Here is a tiny trained network, its code and every weight. The questions are about switching its units off for an input and a class, where a switched-off unit gives its printed mean instead of its output.

import numpy as np


def w(rows, s, z=0):
    codes = np.array(rows[::2]) - 128.0
    scale = np.full(codes.shape[1], s)
    scale[-1] = z or s
    return codes * scale


def f(y):
    return np.maximum(y, 0)


def log_softmax(a):
    a = a - a.max(-1, keepdims=True)
    return a - np.log(np.exp(a).sum(-1, keepdims=True))


def net(x, mask):
    res = np.array(x, float).reshape(1, 6) / 4 @ E
    y = f(res @ A[0][:, :-1].T + A[0][:, -1])
    res = res + np.where(mask, y, B[0][:, -1]) @ B[0][:, :-1]
    return log_softmax(res[-1] @ U[:, :-1].T + U[:, -1])


A, B = {}, {}
E = w([
[76,144,243,18,79,129,250,109,79],'x0',
[140,112,140,129,135,128,124,128,114],'x1',
[137,70,61,171,9,133,198,62,25],'x2',
[9,100,180,237,165,138,106,84,91],'x3',
[122,137,124,128,125,129,129,128,136],'x4',
[124,131,124,126,128,128,131,128,132],'x5',
],0.012)
A[0] = w([
[122,123,188,165,138,129,120,137,100,128],'neuron 0',
[149,76,17,211,82,116,181,119,110,146],'neuron 1',
[138,143,141,140,198,108,81,161,184,205],'neuron 2',
[135,139,135,136,201,126,91,155,180,164],'neuron 3',
[108,159,116,128,128,124,145,170,128,96],'neuron 4',
[12,93,164,220,165,126,137,121,122,151],'neuron 5',
[97,103,148,103,45,118,230,110,81,34],'neuron 6',
[150,117,193,141,121,102,147,144,147,139],'neuron 7',
[197,122,83,60,118,134,148,155,151,244],'neuron 8',
[106,133,147,104,166,135,148,145,157,96],'neuron 9',
[76,140,250,35,181,124,181,148,175,128],'neuron 10',
],0.017,0.011)
B[0] = w([
[136,172,148,101,115,146,78,43,157,165],'neuron 0',
[179,108,79,248,108,106,66,143,124,237],'neuron 1',
[105,69,178,75,136,163,217,110,189,227],'neuron 2',
[108,101,152,90,149,159,190,127,173,211],'neuron 3',
[133,122,147,123,148,123,88,142,119,135],'neuron 4',
[36,161,248,217,132,125,144,139,82,240],'neuron 5',
[94,68,200,65,187,180,227,147,251,223],'neuron 6',
[120,195,86,96,105,121,121,91,145,156],'neuron 7',
[174,69,44,5,126,118,97,171,152,235],'neuron 8',
[132,157,124,121,123,134,86,142,105,162],'neuron 9',
[152,218,77,139,99,77,70,126,20,252],'neuron 10',
],0.018,0.03)
U = w([
[168,106,131,22,172,179,194,146,234,193],'0',
[58,153,237,121,178,200,197,81,201,220],'1',
[227,92,59,137,86,105,60,172,176,53],'2',
[96,137,151,254,99,126,87,125,113,136],'3',
[173,197,74,19,107,83,127,135,81,75],'4',
[67,228,175,114,108,106,127,69,43,2],'5',
],0.0083,0.004)

Each question gives the input, the list of numbers given to net, and the class t.
The units are the neurons (one row each of A and B). Each row of codes is followed by its name. A weight is (code - 128) times the scale printed after its matrix; where a second scale follows, it is the last column's (A, B and U).
mask holds one flag per neuron, in row order. A switched-off neuron (its flag False) gives its mean, the last column of its row in B, instead of its output. The means were averaged over made-up inputs and are rounded, as every weight is.
A unit's drop is (log p(t) with every unit on - log p(t) with that unit switched off) / (log p(t) with every unit on - log p(t) with every unit switched off).
The circuit of an input: a set's keep is (log p(t) with only the set's units on - log p(t) with every unit switched off) / (log p(t) with every unit on - log p(t) with every unit switched off). Starting from all 11 units, units are removed one at a time, each time the one whose removal leaves the highest keep (on an exact tie, the one counted first), for as long as the keep stays at least 0.8.
circuit, biggest first: the units of the circuit, biggest drop first
unit that matters most: the unit with the biggest drop
k most important neurons: the k neurons with the biggest drops, biggest first
drop of u: that unit's drop, to one decimal
input [4,-5,-6,0,-2,-2], class 4: 2 most important neurons : (neuron 5; neuron 10)
input [7,-7,-1,-7,-5,-5], class 4: circuit, biggest first : (neuron 10)
input [1,-6,-3,4,-1,-4], class 5: 2 most important neurons : (neuron 6; neuron 10)
input [-8,1,1,-6,4,-7], class 2: 2 most important neurons : (neuron 1; neuron 6)
input [5,-5,0,-5,3,-3], class 4: 3 most important neurons : (neuron 10; neuron 2; neuron 3)
input [5,-3,-7,2,4,0], class 5: 2 most important neurons : (neuron 10; neuron 8)
input [8,-2,6,-2,-8,2], class 0: 2 most important neurons : (neuron 6; neuron 5)
input [0,8,4,-5,-6,-3], class 2: 2 most important neurons : (neuron 2; neuron 1)
input [-1,2,6,1,5,-1], class 3: 2 most important neurons : (neuron 8; neuron 1)
input [-3,-2,8,1,-8,-2], class 3: 2 most important neurons : (neuron 8; neuron 1)
input [2,-4,-8,6,-2,-6], class 5: 2 most important neurons : (neuron 10; neuron 6)
input [6,-3,-7,5,5,4], class 5: drop of neuron 10 : 0.2
input [-4,8,3,-5,7,5], class 2: drop of neuron 7 : 0.0
input [-7,-3,4,2,-2,-7], class 3: unit that matters most : neuron 8
input [8,-5,-8,3,8,-3], class 5: drop of neuron 10 : 0.1
input [8,-2,-1,-5,-3,-6], class 4: drop of neuron 10 : 2.7
